Look-ups in named tables: a row name and a column name give one cell, copied from the table.

Tetot =
         Rerat  Moseki   Koz
Meb       3258    3661  3557
Tuvun     2769    5330  6816
Betaka    2088    8061  5773
Teg       1679    6090  5209
Tofafep   2526    6458  2962
Mil       4168    1823  2268
Vam       6518    6046  5596

Mil, Koz -> 2268
Teg, Moseki -> 6090
Betaka, Koz -> 5773
Vam, Rerat -> 6518
Tofafep, Rerat -> 2526
Vam, Koz -> 5596
Tuvun, Koz -> 6816
Tofafep, Moseki -> 6458
Tuvun, Rerat -> 2769
Betaka, Rerat -> 2088
Meb, Rerat -> 3258
Teg, Koz -> 5209
Meb, Moseki -> 3661
Betaka, Moseki -> 8061
Vam, Moseki -> 6046
Mil, Rerat -> 4168
Teg, Rerat -> 1679
Tuvun, Moseki -> 5330
Mil, Moseki -> 1823

Rolon =
         Guruso  Nonaz  Gobeni
Zavo      38551  54188   31039
Ras       76893  52841   32458
Pufes     54535  70929   52247
Rul       39689  66627   54909
Dukemiv   55864  80302   47365
Lipega    54472  59001   45130
Fad       49035   5930   33318
Rilenu    50110  33855   48989

Fad, Nonaz -> 5930
Zavo, Guruso -> 38551
Zavo, Gobeni -> 31039
Rul, Guruso -> 39689
Rul, Nonaz -> 66627
Rilenu, Guruso -> 50110
Lipega, Guruso -> 54472
Pufes, Guruso -> 54535
Fad, Gobeni -> 33318
Ras, Nonaz -> 52841
Row with the largest Guruso: Ras

Table Zut
	Ziterel	Muzaka	Tam
Lutigaz	-6.7	-2.4	-2.6
Fuzot	5.0	-6.2	4.0
Rilu	6.2	-6.4	-8.9
Vafi	-3.4	-2.3	5.1
Meker	-6.1	2.4	4.1
Vekofo	-1.8	4.5	-8.3
Sesinu	-9.1	5.1	-1.9
Loda	2.4	6.3	4.4

Rilu, Tam -> -8.9
Rilu, Ziterel -> 6.2
Sesinu, Tam -> -1.9
Vafi, Muzaka -> -2.3
Loda, Muzaka -> 6.3
Lutigaz, Muzaka -> -2.4
Fuzot, Muzaka -> -6.2

Tuni =
|  | Zug | Nar | Nemirer | Dozo | Sefenol | Numep | Donupi | Rab |
|---|---|---|---|---|---|---|---|---|
| Nabug | -5733 | 1404 | 3989 | -1240 | 4160 | -4234 | 9283 | 2183 |
| Safem | -606 | -3451 | 5719 | -7 | 7924 | -1572 | -6811 | -5588 |
| Rufeto | 2651 | -1562 | 1185 | 5962 | -5460 | 1484 | -3823 | 2458 |
| Rimuta | -1934 | -2609 | 5935 | 8577 | -2135 | 642 | -1840 | -804 |
| Baza | 2939 | -3991 | 441 | -585 | -2046 | 491 | -5207 | 4875 |
| Rezolu | -1415 | 1682 | 4743 | 4191 | -2878 | -107 | 3806 | 823 |
| Benef | 3030 | -1517 | -2069 | -4468 | -1787 | 1692 | -4386 | 6218 |
| Seg | -2745 | 607 | 314 | -7146 | 5013 | 3326 | -8865 | 2537 |
| Deg | -5644 | 2877 | 4525 | 1297 | 1284 | -794 | -1669 | 2635 |
| Tofa | 2000 | -721 | -2223 | -337 | -1727 | -457 | 197 | 4613 |
| Bigor | 4445 | 3006 | -378 | -1633 | -3315 | 731 | -2556 | 2429 |
| Mazuzo | -4404 | -1881 | 2554 | -7106 | 7689 | 2148 | 1750 | -415 |

What is the Nemirer of Seg in Tuni?
314
What is the Sefenol of Safem in Tuni?
7924
What is the Zug of Bigor in Tuni?
4445
What is the Dozo of Tofa in Tuni?
-337
What is the Dozo of Mazuzo in Tuni?
-7106
What is the Sefenol of Mazuzo in Tuni?
7689
What is the Rab of Tofa in Tuni?
4613
What is the Nar of Rufeto in Tuni?
-1562
What is the Numep of Deg in Tuni?
-794
What is the Zug of Safem in Tuni?
-606
What is the Donupi of Benef in Tuni?
-4386

Gos =
	Fepit	Mazev	Tur	Boz	Pemal	Femimus	Sek	Bape
Dezupu	75	156	76	70	203	83	166	152
Kifat	26	142	81	58	221	100	207	206
Muke	162	146	141	105	195	204	192	206

Kifat, Tur -> 81
Muke, Pemal -> 195
Muke, Mazev -> 146
Dezupu, Fepit -> 75
Muke, Sek -> 192
Muke, Fepit -> 162
Kifat, Sek -> 207
Kifat, Fepit -> 26
Muke, Bape -> 206
Kifat, Femimus -> 100

Fomeba =
|  | Logoma | Sitogo | Serusog | Zofuzu | Nerub |
|---|---|---|---|---|---|
| Vatek | -441 | -3189 | -3339 | -526 | 1249 |
| Taza | -489 | 3642 | 1446 | -669 | -2214 |
| Der | 671 | 2300 | 931 | 1074 | 146 |
| Gik | -5786 | 5882 | 6723 | -2520 | -8679 |
| Kab | 489 | 822 | 8223 | -806 | 122 |
| Nedur | 1732 | -3780 | -2462 | 1071 | 894 |
| Kevunep | 5329 | 911 | -4980 | 4731 | 4482 |
| Loful | 2046 | 2666 | 7378 | 1684 | 1391 |
| Rem | -7752 | -1481 | -5118 | -4134 | -6696 |

Loful, Serusog: 7378
Kab, Serusog: 8223
Kevunep, Logoma: 5329
Taza, Logoma: -489
Loful, Sitogo: 2666
Nedur, Sitogo: -3780
Nedur, Logoma: 1732
Gik, Sitogo: 5882
Loful, Nerub: 1391
Kevunep, Sitogo: 911
Row with the largest Serusog: Kab

Sak.csv
,Tisetil,Dezabi,Ruvogib
Sop,0.30,0.36,0.55
Luzora,0.50,0.29,0.39
Sug,0.36,0.40,0.49
Sunalod,0.85,0.45,0.07
Ragabe,0.54,0.22,0.38
Dabeke,0.62,0.48,0.41
Mak,0.51,0.48,0.34

What is the Tisetil of Luzora in Sak? 0.50
What is the Dezabi of Ragabe in Sak? 0.22
What is the Ruvogib of Sunalod in Sak? 0.07
What is the Tisetil of Dabeke in Sak? 0.62
What is the Dezabi of Mak in Sak? 0.48
What is the Dezabi of Sug in Sak? 0.40
What is the Ruvogib of Sop in Sak? 0.55
What is the Dezabi of Sop in Sak? 0.36
What is the Dezabi of Luzora in Sak? 0.29
What is the Ruvogib of Ragabe in Sak? 0.38
What is the Dezabi of Dabeke in Sak? 0.48
What is the Tisetil of Sug in Sak? 0.36
What is the Tisetil of Mak in Sak? 0.51
What is the Tisetil of Sop in Sak? 0.30
What is the Tisetil of Ragabe in Sak? 0.54
What is the Ruvogib of Sug in Sak? 0.49
What is the Ruvogib of Luzora in Sak? 0.39
What is the Tisetil of Sunalod in Sak? 0.85
What is the Ruvogib of Dabeke in Sak? 0.41
What is the Ruvogib of Mak in Sak? 0.34
Which row has the largest Tisetil? Sunalod

